Below is a small trained network, with its code and all its weights. Each question gives an input and a class and asks what happens when units are switched off, that is, made to give their printed mean instead of their output.

import numpy as np


def w(rows, s, z=0):
    codes = np.array(rows[::2]) - 128.0
    scale = np.full(codes.shape[1], s)
    scale[-1] = z or s
    return codes * scale


def f(y):
    return np.maximum(y, 0)


def log_softmax(a):
    a = a - a.max(-1, keepdims=True)
    return a - np.log(np.exp(a).sum(-1, keepdims=True))


def net(x, mask):
    res = np.array(x, float).reshape(1, 5) / 4 @ E
    y = f(res @ A[0][:, :-1].T + A[0][:, -1])
    res = res + np.where(mask, y, B[0][:, -1]) @ B[0][:, :-1]
    return log_softmax(res[-1] @ U[:, :-1].T + U[:, -1])


A, B = {}, {}
E = w([
[101,121,17,95],'x0',
[86,71,226,76],'x1',
[211,236,197,191],'x2',
[78,2,180,229],'x3',
[21,232,130,143],'x4',
],0.0094)
A[0] = w([
[209,142,179,141,183],'N0',
[104,143,250,106,156],'N1',
[168,109,26,116,241],'N2',
[116,179,191,194,202],'N3',
[65,140,135,170,253],'N4',
[41,108,114,58,232],'N5',
[60,81,105,159,127],'N6',
[117,91,192,140,188],'N7',
[167,136,64,33,65],'N8',
],0.013,0.0044)
B[0] = w([
[196,92,142,207,210],'N0',
[169,149,198,118,219],'N1',
[123,131,34,168,239],'N2',
[127,210,180,188,226],'N3',
[72,164,173,102,205],'N4',
[107,151,118,2,248],'N5',
[36,76,141,84,203],'N6',
[122,55,171,102,201],'N7',
[164,148,79,90,222],'N8',
],0.0098,0.013)
U = w([
[33,42,148,84,152],'0',
[205,63,237,144,2],'1',
[132,235,172,185,120],'2',
[57,183,170,65,127],'3',
[142,167,88,12,109],'4',
[158,148,33,162,247],'5',
],0.011,0.0031)

Each question gives the input, the list of numbers given to net, and the class t.
The units are the neurons (one row each of A and B). Each row of codes is followed by its name. A weight is (code - 128) times the scale printed after its matrix; where a second scale follows, it is the last column's (A, B and U).
mask holds one flag per neuron, in row order. A switched-off neuron (its flag False) gives its mean, the last column of its row in B, instead of its output. The means were averaged over made-up inputs and are rounded, as every weight is.
A unit's drop is (log p(t) with every unit on - log p(t) with that unit switched off) / (log p(t) with every unit on - log p(t) with every unit switched off).
unit that matters most: the unit with the biggest drop
top k neurons: the k neurons with the biggest drops, biggest first
drop when u is switched off: that unit's drop, to one decimal
input [-7,5,5,5,7], class 1: unit that matters most -> N7
input [-4,4,1,-8,6], class 2: top 2 neurons -> (N6 N3)
input [-8,4,5,5,5], class 1: top 2 neurons -> (N7 N1)
input [-5,1,7,-7,-6], class 1: top 2 neurons -> (N0 N2)
input [4,-6,-2,5,7], class 0: top 4 neurons -> (N6 N3 N1 N8)
input [-7,-3,2,-7,-4], class 1: top 3 neurons -> (N0 N2 N4)
input [-3,-2,-2,-1,-1], class 5: top 3 neurons -> (N5 N6 N1)
input [4,8,-5,-1,3], class 4: top 3 neurons -> (N5 N3 N0)
input [3,6,5,-2,1], class 2: top 2 neurons -> (N7 N6)
input [-5,-8,-3,4,-8], class 5: top 2 neurons -> (N2 N1)
input [2,2,-6,-1,-6], class 4: drop when N8 is switched off -> 0.2
input [3,2,0,1,-8], class 5: drop when N6 is switched off -> 0.1
input [6,-6,-6,4,-7], class 5: drop when N2 is switched off -> 3.4
input [-2,-8,-8,-8,-6], class 5: unit that matters most -> N2
